Below is a small trained network, with its code and all its weights. Each question gives an input and a class and asks what happens when units are switched off, that is, made to give their printed mean instead of their output.

import numpy as np


def w(rows, s, z=0):
    codes = np.array(rows[::2]) - 128.0
    scale = np.full(codes.shape[1], s)
    scale[-1] = z or s
    return codes * scale


def f(y):
    return np.maximum(y, 0)


def log_softmax(a):
    a = a - a.max(-1, keepdims=True)
    return a - np.log(np.exp(a).sum(-1, keepdims=True))


def net(x, mask):
    res = np.array(x, float).reshape(1, 5) / 4 @ E
    y = f(res @ A[0][:, :-1].T + A[0][:, -1])
    res = res + np.where(mask, y, B[0][:, -1]) @ B[0][:, :-1]
    return log_softmax(res[-1] @ U[:, :-1].T + U[:, -1])


A, B = {}, {}
E = w([
[135,148,92,8,151,170,74,135,171],'x0',
[156,29,187,55,117,81,104,134,56],'x1',
[49,139,185,138,155,218,80,148,94],'x2',
[92,112,118,121,216,92,109,13,123],'x3',
[137,44,46,149,115,194,112,125,85],'x4',
],0.013)
A[0] = w([
[95,72,169,68,91,65,103,143,65,107],'n1',
[126,114,163,183,132,146,141,124,110,87],'n2',
[148,151,81,65,145,132,76,146,177,85],'n3',
[121,151,199,98,103,70,119,129,148,70],'n4',
[120,101,166,192,134,98,164,143,107,49],'n5',
[120,140,139,115,97,147,106,204,139,51],'n6',
[154,122,156,223,95,106,175,83,76,75],'n7',
[129,120,145,168,120,113,130,116,138,30],'n8',
[135,128,149,127,77,146,186,210,137,71],'n9',
[128,124,146,140,43,170,107,195,125,77],'n10',
[65,105,145,112,138,174,121,153,71,108],'n11',
[150,86,102,134,65,181,155,135,127,59],'n12',
[73,155,235,141,166,179,101,159,158,39],'n13',
[51,98,166,133,158,158,103,68,143,38],'n14',
[105,159,151,83,159,100,127,162,175,115],'n15',
[90,158,61,149,133,114,145,111,148,93],'n16',
[86,123,144,183,126,76,178,140,94,107],'n17',
[117,154,83,167,146,168,159,121,195,106],'n18',
[150,175,132,53,129,155,118,107,127,67],'n19',
[163,105,135,95,156,108,126,110,88,126],'n20',
[83,98,114,166,186,68,86,68,162,12],'n21',
[127,42,58,146,158,164,135,141,101,90],'n22',
[30,132,115,131,185,134,98,63,88,104],'n23',
[163,145,83,106,167,92,178,54,99,57],'n24',
[191,127,106,145,101,93,164,85,148,22],'n25',
[115,113,171,194,144,157,99,135,113,82],'n26',
[138,125,77,42,158,170,63,153,174,53],'n27',
[126,195,172,110,173,63,166,166,155,54],'n28',
[109,79,28,136,116,166,109,127,96,4],'n29',
[133,181,139,129,102,114,145,187,105,75],'n30',
[112,178,213,122,117,84,142,130,156,66],'n31',
[123,173,88,149,99,138,146,153,157,46],'n32',
[197,101,46,103,102,2,188,115,208,13],'n33',
[87,167,93,156,123,139,151,97,161,88],'n34',
[135,39,199,87,109,88,98,128,69,134],'n35',
[120,119,144,205,114,103,143,127,141,99],'n36',
[132,171,155,80,112,104,104,113,109,147],'n37',
[80,204,86,172,128,156,110,113,146,140],'n38',
],0.013,0.0028)
B[0] = w([
[167,104,213,125,41,70,56,155,174,208],'n1',
[77,86,93,94,140,127,163,146,151,169],'n2',
[48,61,56,70,190,61,161,188,144,193],'n3',
[192,66,113,203,150,159,108,52,130,183],'n4',
[59,87,84,105,187,92,123,187,173,185],'n5',
[169,165,172,59,150,128,173,160,85,178],'n6',
[78,79,68,76,189,109,137,195,162,214],'n7',
[96,107,109,139,150,114,145,212,154,152],'n8',
[195,211,174,88,178,79,165,173,82,202],'n9',
[156,158,184,76,156,107,179,120,24,201],'n10',
[57,162,180,153,95,187,125,80,149,183],'n11',
[177,99,117,192,155,139,185,88,86,182],'n12',
[100,161,140,110,70,255,143,69,152,205],'n13',
[120,175,194,68,131,183,192,146,67,185],'n14',
[145,62,76,155,217,165,133,113,164,174],'n15',
[199,148,158,119,43,80,75,112,147,181],'n16',
[89,76,34,63,157,85,142,122,167,193],'n17',
[113,123,182,162,68,26,49,127,192,206],'n18',
[67,76,65,106,157,86,135,200,170,173],'n19',
[162,168,139,129,76,72,82,161,141,175],'n20',
[220,162,134,77,179,76,149,166,60,192],'n21',
[212,90,57,240,157,186,124,60,176,203],'n22',
[195,219,144,93,129,128,183,165,22,206],'n23',
[164,207,165,97,136,147,191,147,10,185],'n24',
[75,151,134,119,107,216,159,100,134,185],'n25',
[66,109,101,93,133,179,151,124,167,174],'n26',
[56,87,53,84,174,104,127,165,170,214],'n27',
[209,73,80,221,173,171,140,93,121,199],'n28',
[183,87,23,197,181,184,82,66,114,201],'n29',
[127,171,135,114,158,110,127,112,25,178],'n30',
[192,76,51,237,200,176,132,39,166,197],'n31',
[166,165,182,160,99,85,98,149,116,187],'n32',
[36,226,178,89,17,251,235,70,133,252],'n33',
[152,119,208,154,88,56,84,169,186,188],'n34',
[131,109,170,170,39,57,76,126,203,222],'n35',
[70,80,80,76,143,101,134,170,173,187],'n36',
[125,92,90,150,128,115,105,111,140,164],'n37',
[151,111,190,167,7,68,59,142,163,214],'n38',
],0.0074,0.02)
U = w([
[153,111,160,157,62,51,53,133,167,130],'0',
[40,85,35,77,205,92,129,170,159,97],'1',
[210,92,54,234,191,182,120,75,119,105],'2',
[53,149,154,112,90,246,156,106,109,251],'3',
[199,156,150,92,189,88,168,149,20,45],'4',
],0.013,0.0026)

Each question gives the input, the list of numbers given to net, and the class t.
The units are the neurons (one row each of A and B). Each row of codes is followed by its name. A weight is (code - 128) times the scale printed after its matrix; where a second scale follows, it is the last column's (A, B and U).
mask holds one flag per neuron, in row order. A switched-off neuron (its flag False) gives its mean, the last column of its row in B, instead of its output. The means were averaged over made-up inputs and are rounded, as every weight is.
A unit's drop is (log p(t) with every unit on - log p(t) with that unit switched off) / (log p(t) with every unit on - log p(t) with every unit switched off).
The circuit of an input: a set's keep is (log p(t) with only the set's units on - log p(t) with every unit switched off) / (log p(t) with every unit on - log p(t) with every unit switched off). Starting from the 12 units with the biggest drops (on a tie, the unit counted first), units are removed one at a time, each time the one whose removal leaves the highest keep (on an exact tie, the one counted first), for as long as the keep stays at least 0.8.
circuit, biggest first: the units of the circuit, biggest drop first
most important unit: the unit with the biggest drop
top k neurons: the k neurons with the biggest drops, biggest first
drop when u is switched off: that unit's drop, to one decimal
input [4,-7,6,-6,6], class 0: most important unit	n38
input [-7,6,-2,-7,0], class 1: top 3 neurons	n7; n5; n17
input [-4,0,-2,-2,-4], class 1: circuit, biggest first	n7; n17
input [5,-6,6,-8,1], class 4: top 3 neurons	n10; n33; n6
input [-5,-2,5,-6,3], class 4: top 4 neurons	n10; n33; n9; n27
input [3,-4,-6,-2,-6], class 2: top 2 neurons	n28; n31
input [6,4,-4,-6,3], class 1: top 3 neurons	n27; n3; n23
input [3,5,3,8,-6], class 4: top 2 neurons	n23; n14
input [-3,-3,8,6,-8], class 2: top 3 neurons	n31; n33; n28
input [-2,-4,-8,-4,-8], class 2: top 3 neurons	n28; n31; n4
input [-5,7,-1,6,6], class 0: top 2 neurons	n35; n1
input [0,-2,-3,7,-6], class 4: top 2 neurons	n21; n24
input [-1,3,7,-7,-7], class 2: top 3 neurons	n31; n33; n4
input [-5,-5,-2,-5,4], class 0: top 4 neurons	n18; n32; n27; n3
input [-3,-7,-6,7,-4], class 0: top 3 neurons	n18; n38; n34
input [7,4,-6,2,-4], class 1: circuit, biggest first	n3
input [-8,3,-7,7,6], class 1: drop when n7 is switched off	0.8
input [-1,3,-1,-5,-5], class 2: drop when n24 is switched off	0.1
input [-5,-4,-4,-1,-4], class 1: drop when n35 is switched off	0.2
input [6,4,5,-4,1], class 1: circuit, biggest first	n27
